Here is a tiny trained network, its code and every weight. The questions are about switching its units off for an input and a class, where a switched-off unit gives its printed mean instead of its output.

import numpy as np


def w(rows, s, z=0):
    codes = np.array(rows[::2]) - 128.0
    scale = np.full(codes.shape[1], s)
    scale[-1] = z or s
    return codes * scale


def norm(h):
    return h / np.sqrt((h * h).mean(-1, keepdims=True) + 1e-5)


def f(y):
    return np.maximum(y, 0)


def log_softmax(a):
    a = a - a.max(-1, keepdims=True)
    return a - np.log(np.exp(a).sum(-1, keepdims=True))


def net(x, mask):
    res = np.array(x, float).reshape(1, 7) / 4 @ E
    u = 0
    for l in range(2):
        y = f(norm(res) @ A[l][:, :-1].T + A[l][:, -1])
        res = res + np.where(mask[u : u + 10], y, B[l][:, -1]) @ B[l][:, :-1]
        u += 10
    return log_softmax(norm(res)[-1] @ U[:, :-1].T + U[:, -1])


A, B = {}, {}
E = w([
[137,80,170,150,187,137,200,183,119,72],'x0',
[190,96,151,117,163,231,165,115,62,192],'x1',
[122,122,183,168,137,172,116,87,219,203],'x2',
[215,189,196,125,101,102,138,160,124,132],'x3',
[122,102,155,15,181,130,105,167,255,84],'x4',
[128,141,59,162,163,149,72,162,173,141],'x5',
[133,120,200,195,116,219,109,133,119,86],'x6',
],0.0071)
A[0] = w([
[149,197,93,111,107,76,117,148,118,91,83],'L0N1',
[156,171,125,192,121,129,97,104,120,154,173],'L0N2',
[110,123,104,154,118,112,139,138,151,70,43],'L0N3',
[121,152,173,119,66,116,148,126,172,149,152],'L0N4',
[171,73,97,133,136,144,103,128,90,124,6],'L0N5',
[148,108,100,146,126,142,144,167,109,116,130],'L0N6',
[119,161,134,246,122,127,86,129,138,190,177],'L0N7',
[166,140,126,150,132,166,157,162,75,93,81],'L0N8',
[142,115,110,152,118,171,165,174,99,93,9],'L0N9',
[144,124,115,104,118,155,128,114,114,173,121],'L0N10',
],0.011,0.0023)
B[0] = w([
[44,111,46,24,186,150,168,185,39,83,215],'L0N1',
[214,109,99,154,118,152,187,157,211,65,216],'L0N2',
[111,96,119,114,140,87,156,132,191,150,176],'L0N3',
[184,148,138,161,107,177,177,128,66,105,206],'L0N4',
[69,174,240,137,110,147,120,91,178,180,161],'L0N5',
[155,233,124,105,119,60,116,94,164,153,175],'L0N6',
[195,90,120,146,108,154,113,131,254,152,254],'L0N7',
[138,162,148,64,171,128,125,128,34,93,211],'L0N8',
[92,201,163,154,157,90,143,131,129,193,183],'L0N9',
[55,138,79,94,108,83,86,94,179,155,173],'L0N10',
],0.0071,0.0067)
A[1] = w([
[180,154,133,111,150,101,88,160,134,118,52],'L1N1',
[156,201,254,153,158,160,153,116,107,110,166],'L1N2',
[148,102,110,215,91,153,88,125,132,162,119],'L1N3',
[65,147,112,168,126,50,126,160,158,70,129],'L1N4',
[92,144,113,159,87,67,139,140,129,75,112],'L1N5',
[48,188,96,86,124,73,110,78,118,126,125],'L1N6',
[98,113,118,106,173,112,131,144,179,81,129],'L1N7',
[79,137,55,119,95,112,118,76,114,189,248],'L1N8',
[114,104,150,75,200,119,59,126,155,163,200],'L1N9',
[199,147,89,104,62,91,152,146,86,77,166],'L1N10',
],0.0095,0.0015)
B[1] = w([
[124,133,89,106,137,165,168,138,144,143,163],'L1N1',
[96,166,141,185,141,62,172,67,113,115,254],'L1N2',
[195,133,109,91,95,85,120,58,198,156,189],'L1N3',
[81,72,163,96,108,185,132,87,70,253,205],'L1N4',
[95,58,204,122,132,186,91,122,141,174,182],'L1N5',
[165,116,89,158,156,102,82,174,107,176,231],'L1N6',
[141,94,153,142,120,218,140,147,107,137,211],'L1N7',
[139,147,55,90,192,106,54,65,135,133,211],'L1N8',
[71,142,189,177,61,121,171,161,73,118,202],'L1N9',
[70,128,154,121,127,135,63,169,152,76,226],'L1N10',
],0.011,0.0071)
U = w([
[85,98,70,65,191,132,63,137,70,204,142],'0',
[106,198,219,197,150,66,217,74,106,115,140],'1',
[182,193,92,76,152,110,141,210,153,75,111],'2',
[253,149,105,170,121,113,125,29,250,176,153],'3',
[95,40,204,125,78,219,162,177,164,156,127],'4',
[164,121,143,123,120,68,98,142,90,27,103],'5',
[232,55,71,171,86,105,178,126,77,106,7],'6',
],0.014,0.017)

Each question gives the input, the list of numbers given to net, and the class t.
The units are the neurons (one row each of A and B). Each row of codes is followed by its name. A weight is (code - 128) times the scale printed after its matrix; where a second scale follows, it is the last column's (A, B and U).
mask holds one flag per neuron, layer by layer. A switched-off neuron (its flag False) gives its mean, the last column of its row in B, instead of its output. The means were averaged over made-up inputs and are rounded, as every weight is.
A unit's drop is (log p(t) with every unit on - log p(t) with that unit switched off) / (log p(t) with every unit on - log p(t) with every unit switched off).
The circuit of an input: a set's keep is (log p(t) with only the set's units on - log p(t) with every unit switched off) / (log p(t) with every unit on - log p(t) with every unit switched off). Starting from the 12 units with the biggest drops (on a tie, the unit counted first), units are removed one at a time, each time the one whose removal leaves the highest keep (on an exact tie, the one counted first), for as long as the keep stays at least 0.8.
circuit, biggest first: the units of the circuit, biggest drop first
k most important neurons: the k neurons with the biggest drops, biggest first
k most important neurons of layer l: the k neurons of layer l with the biggest drops, biggest first
drop when u is switched off: that unit's drop, to one decimal
input [-1,-2,-7,0,7,3,2], class 4: circuit, biggest first : (L1N7)
input [7,-2,-3,6,7,6,8], class 1: circuit, biggest first : (L1N2 L0N7)
input [7,-2,6,5,0,3,-8], class 4: 3 most important neurons of layer 0 : (L0N8 L0N9 L0N5)
input [-1,5,-8,2,-5,5,1], class 1: circuit, biggest first : (L0N5 L1N2)
input [6,-1,-3,2,8,7,-8], class 4: circuit, biggest first : (L1N7 L1N9)
input [0,-4,-5,-2,8,-2,-4], class 4: 2 most important neurons of layer 1 : (L1N7 L1N9)
input [0,8,7,-7,1,-2,4], class 3: circuit, biggest first : (L0N1 L1N3)
input [-8,-6,6,5,1,-6,-5], class 2: 2 most important neurons of layer 1 : (L1N4 L1N10)
input [-2,7,-5,7,-1,4,8], class 1: 2 most important neurons : (L1N2 L0N8)
input [-3,4,2,-1,-4,-7,-3], class 3: 2 most important neurons : (L0N1 L0N8)
input [-7,6,4,-7,3,5,-1], class 3: 4 most important neurons : (L0N1 L1N3 L0N8 L1N4)
input [7,5,-6,-7,2,0,-3], class 1: 2 most important neurons : (L0N5 L0N1)
input [-2,-4,2,2,5,-1,7], class 1: 2 most important neurons of layer 0 : (L0N7 L0N4)
input [-1,-3,5,0,5,4,-7], class 0: circuit, biggest first : (L0N7)
input [8,3,8,1,-2,1,5], class 3: 2 most important neurons of layer 0 : (L0N7 L0N1)
input [1,5,8,2,5,3,-4], class 4: 2 most important neurons of layer 1 : (L1N9 L1N2)
input [4,-7,-6,-1,1,6,6], class 0: 2 most important neurons of layer 1 : (L1N6 L1N4)
input [4,-3,5,8,-6,3,4], class 3: drop when L0N7 is switched off : 0.6
input [-1,1,-3,7,7,-5,7], class 1: drop when L1N2 is switched off : 0.4
input [-6,-2,4,-8,8,7,7], class 4: circuit, biggest first : (L1N9)
input [2,-6,6,6,5,2,-1], class 4: drop when L1N7 is switched off : 0.2
input [7,-3,-6,7,8,-3,6], class 1: drop when L1N2 is switched off : 1.0
